Below is a small trained network, with its code and all its weights. Each question gives an input and a target symbol and asks what happens when units are switched off, that is, made to give their printed mean instead of their output.

import numpy as np


def w(rows, s, z=0):
    codes = np.array(rows[::2]) - 128.0
    scale = np.full(codes.shape[1], s)
    scale[-1] = z or s
    return codes * scale


def norm(h):
    return h / np.sqrt((h * h).mean(-1, keepdims=True) + 1e-5)


def f(y):
    return np.maximum(y, 0)


def softmax(a):
    e = np.exp(a - a.max(-1, keepdims=True))
    return e / e.sum(-1, keepdims=True)


def log_softmax(a):
    a = a - a.max(-1, keepdims=True)
    return a - np.log(np.exp(a).sum(-1, keepdims=True))


def net(x, mask):
    ids = ['ΓΔΘΞΠΦαβεημστψω'.index(c) for c in x.split()]
    T = len(ids)
    res = E[ids] + P[:T]
    u = 0
    for l in range(2):
        r = norm(res)
        for j in range(2):
            rows = slice(4 * j, 4 * j + 4)
            q, k, v = (r @ M[l][rows].T for M in (Q, K, V))
            z = softmax(np.where(np.tri(T) > 0, q @ k.T / 4**0.5, -1e9)) @ v
            o = O[l][rows]
            res = res + np.where(mask[u + j], z, o[:, -1]) @ o[:, :-1]
        u += 2
        y = f(norm(res) @ A[l][:, :-1].T + A[l][:, -1])
        res = res + np.where(mask[u : u + 8], y, B[l][:, -1]) @ B[l][:, :-1]
        u += 8
    return log_softmax(norm(res)[-1] @ U[:, :-1].T + U[:, -1])


Q, K, V, O, A, B = {}, {}, {}, {}, {}, {}
E = w([
[202,76,99,176],'Γ',
[37,191,141,161],'Δ',
[42,25,159,167],'Θ',
[96,76,200,213],'Ξ',
[135,202,64,112],'Π',
[56,167,82,143],'Φ',
[120,168,167,36],'α',
[207,36,241,21],'β',
[42,204,115,163],'ε',
[52,182,92,165],'η',
[200,77,97,173],'μ',
[94,73,190,205],'σ',
[27,179,122,162],'τ',
[51,184,98,167],'ψ',
[175,64,201,7],'ω',
],0.013)
P = w([
[149,123,100,226],'0',
[82,38,2,83],'1',
[157,136,132,210],'2',
[68,63,53,71],'3',
[160,146,152,198],'4',
[63,77,82,64],'5',
[161,148,166,189],'6',
[62,86,104,53],'7',
[164,151,180,181],'8',
[60,94,134,39],'9',
[167,152,194,175],'10',
[60,101,154,27],'11',
[172,153,186,177],'12',
[51,112,160,31],'13',
],0.0084)
Q[0] = w([
[84,104,162,134],'0.h0',
[174,168,93,153],'0.h0',
[119,115,69,162],'0.h0',
[90,164,149,133],'0.h0',
[149,104,90,64],'0.h1',
[93,128,179,145],'0.h1',
[92,108,176,118],'0.h1',
[113,7,139,114],'0.h1',
],0.019)
K[0] = w([
[78,117,214,134],'0.h0',
[159,154,74,162],'0.h0',
[85,105,87,168],'0.h0',
[80,176,143,108],'0.h0',
[171,92,48,166],'0.h1',
[68,157,153,162],'0.h1',
[73,127,114,214],'0.h1',
[109,38,124,254],'0.h1',
],0.015)
V[0] = w([
[174,167,65,255],'0.h0',
[239,184,107,45],'0.h0',
[167,27,151,165],'0.h0',
[249,186,94,73],'0.h0',
[126,129,195,97],'0.h1',
[118,126,183,104],'0.h1',
[166,153,116,66],'0.h1',
[160,147,100,113],'0.h1',
],0.0042)
O[0] = w([
[22,170,255,182,108],'0.h0',
[218,182,130,48,72],'0.h0',
[122,7,148,125,7],'0.h0',
[197,176,157,57,63],'0.h0',
[109,59,136,115,104],'0.h1',
[107,92,127,105,116],'0.h1',
[174,36,122,138,94],'0.h1',
[152,96,130,148,111],'0.h1',
],0.0048,0.0014)
A[0] = w([
[240,8,80,147,118],'0.n0',
[66,176,100,191,91],'0.n1',
[30,27,145,157,34],'0.n2',
[19,8,78,51,29],'0.n3',
[119,181,4,78,102],'0.n4',
[114,85,2,144,2],'0.n5',
[32,136,192,19,174],'0.n6',
[232,231,129,134,127],'0.n7',
],0.0086,0.0025)
B[0] = w([
[8,165,161,129,186],'0.n0',
[68,95,163,133,240],'0.n1',
[155,151,190,71,222],'0.n2',
[201,15,54,121,236],'0.n3',
[48,117,198,142,243],'0.n4',
[115,126,63,121,167],'0.n5',
[81,193,72,116,254],'0.n6',
[69,106,135,154,222],'0.n7',
],0.016,0.0051)
Q[1] = w([
[166,169,195,153],'1.h0',
[102,151,152,231],'1.h0',
[119,171,184,102],'1.h0',
[38,139,116,58],'1.h0',
[174,114,31,58],'1.h1',
[116,129,96,189],'1.h1',
[135,130,250,213],'1.h1',
[126,129,143,121],'1.h1',
],0.021)
K[1] = w([
[193,172,127,134],'1.h0',
[193,143,190,27],'1.h0',
[167,206,80,154],'1.h0',
[102,193,61,138],'1.h0',
[84,80,135,172],'1.h1',
[124,108,78,150],'1.h1',
[255,175,166,114],'1.h1',
[134,139,138,117],'1.h1',
],0.021)
V[1] = w([
[155,70,233,145],'1.h0',
[96,159,105,125],'1.h0',
[141,146,174,68],'1.h0',
[228,46,200,101],'1.h0',
[141,76,195,41],'1.h1',
[117,134,47,222],'1.h1',
[1,112,11,106],'1.h1',
[50,239,85,126],'1.h1',
],0.0086)
O[1] = w([
[230,109,108,60,96],'1.h0',
[123,93,153,165,162],'1.h0',
[106,122,182,145,123],'1.h0',
[122,236,89,33,28],'1.h0',
[176,123,233,120,142],'1.h1',
[96,105,42,163,121],'1.h1',
[216,23,146,48,251],'1.h1',
[105,129,48,2,176],'1.h1',
],0.0077,0.012)
A[1] = w([
[218,60,155,162,157],'1.n0',
[126,182,249,138,117],'1.n1',
[127,242,141,220,198],'1.n2',
[227,248,235,109,57],'1.n3',
[63,250,192,64,252],'1.n4',
[124,68,45,228,117],'1.n5',
[111,203,84,64,87],'1.n6',
[236,133,229,161,7],'1.n7',
],0.014,0.002)
B[1] = w([
[45,129,83,93,198],'1.n0',
[150,106,111,35,255],'1.n1',
[125,43,181,202,165],'1.n2',
[1,83,194,192,172],'1.n3',
[172,239,75,149,208],'1.n4',
[217,177,103,109,215],'1.n5',
[70,90,161,177,140],'1.n6',
[234,184,139,210,191],'1.n7',
],0.023,0.0056)
U = w([
[176,50,34,62,112],'Γ',
[45,53,203,74,172],'Δ',
[5,159,106,116,75],'Θ',
[51,232,76,105,159],'Ξ',
[157,136,107,147,83],'Π',
[162,136,117,136,79],'Φ',
[73,101,67,250,40],'α',
[118,127,206,210,229],'β',
[248,53,215,131,3],'ε',
[164,216,200,74,242],'η',
[173,188,147,9,72],'μ',
[149,159,70,171,149],'σ',
[152,138,112,140,83],'τ',
[130,127,189,186,193],'ψ',
[172,144,108,141,117],'ω',
],0.013,0.0032)

Each question gives the input, a string of symbols that net reads in full, and the target symbol t.
The units are the heads (4 rows each of Q, K, V and O) and the neurons (one row each of A and B). Each row of codes is followed by its name. A weight is (code - 128) times the scale printed after its matrix; where a second scale follows, it is the last column's (O, A, B and U).
mask holds one flag per unit, layer by layer, with each layer's heads first. A switched-off unit (its flag False) gives its mean, the last column of its rows in O or B, instead of its output. The means were averaged over made-up inputs and are rounded, as every weight is.
A unit's drop is (log p(t) with every unit on - log p(t) with that unit switched off) / (log p(t) with every unit on - log p(t) with every unit switched off).
The circuit of an input: a set's keep is (log p(t) with only the set's units on - log p(t) with every unit switched off) / (log p(t) with every unit on - log p(t) with every unit switched off). Starting from the 12 units with the biggest drops (on a tie, the unit counted first), units are removed one at a time, each time the one whose removal leaves the highest keep (on an exact tie, the one counted first), for as long as the keep stays at least 0.8.
units of the circuit, in order: the units of the circuit, biggest drop first
top k neurons: the k neurons with the biggest drops, biggest first
top k neurons in layer l: the k neurons of layer l with the biggest drops, biggest first
heads that matter: for each layer, one digit per head in row order, 1 if its drop is at least 0.15 and else 0, layers parted by /
input Γ Δ Π, target α: top neuron in layer 1 : [1.n1]
input α ω Φ Π ε Π ω Π Γ, target η: heads that matter : 10 / 01
input Δ Δ ε Π ω Π τ Δ Π ω Π, target μ: top 3 neurons : [0.n6 0.n0 0.n3]
input Θ α β Γ Δ, target η: heads that matter : 00 / 01
input Δ α α ψ ψ α Ξ, target β: heads that matter : 00 / 11
input Ξ ε τ, target β: top 4 neurons : [1.n2 0.n6 1.n4 0.n3]
input Δ Π ω Π η Π Π, target μ: top 4 neurons : [0.n4 0.n0 0.n3 0.n1]
input Π Π Γ Δ α σ Π Π η Φ Ξ ψ ψ, target β: heads that matter : 00 / 01
input Ξ β α Ξ τ η, target Γ: top 2 neurons in layer 1 : [1.n5 1.n3]
input Θ Δ Φ Δ Φ ω Π Γ α Θ α Ξ ψ, target β: units of the circuit, in order : [0.n7 1.h1]
input Γ σ Θ α Δ ω Φ ω Γ Π ψ β α Ξ, target Γ: heads that matter : 10 / 00
input Π β τ τ ε ψ ε Ξ Π, target β: heads that matter : 00 / 01
input Π Π Γ Π Γ ε, target Γ: heads that matter : 00 / 11
input ψ ε ε ε ω β α β τ Π Δ, target η: top 3 neurons in layer 1 : [1.n7 1.n1 1.n4]
input Γ Π Δ τ Γ μ τ ψ τ η, target Γ: units of the circuit, in order : [0.n3]
input Δ η Π Π α Γ Π β Δ τ ψ Π, target Ξ: top 3 neurons in layer 0 : [0.n4 0.n3 0.n6]
input Π Θ ε Γ Π Γ ψ Π Φ, target ε: top 2 neurons in layer 1 : [1.n7 1.n1]
input α β Π Π ε Γ Π β Π, target η: top 2 neurons in layer 1 : [1.n1 1.n4]
input Π Δ α Γ Γ τ Ξ, target β: top 3 neurons in layer 1 : [1.n3 1.n7 1.n2]
input Π Θ α Ξ Δ Π β Ξ μ, target β: units of the circuit, in order : [1.h1]
input ψ Π Π, target α: top 4 neurons in layer 0 : [0.n2 0.n7 0.n3 0.n4]
input η Δ Π η β, target η: units of the circuit, in order : [1.h1 0.n3 1.n4]
input τ Ξ Ξ α Π Δ Π ε Θ β ω Π, target Θ: heads that matter : 11 / 00
input Π α Φ Ξ μ Γ Ξ Δ, target Γ: top 2 neurons : [0.n3 1.n3]
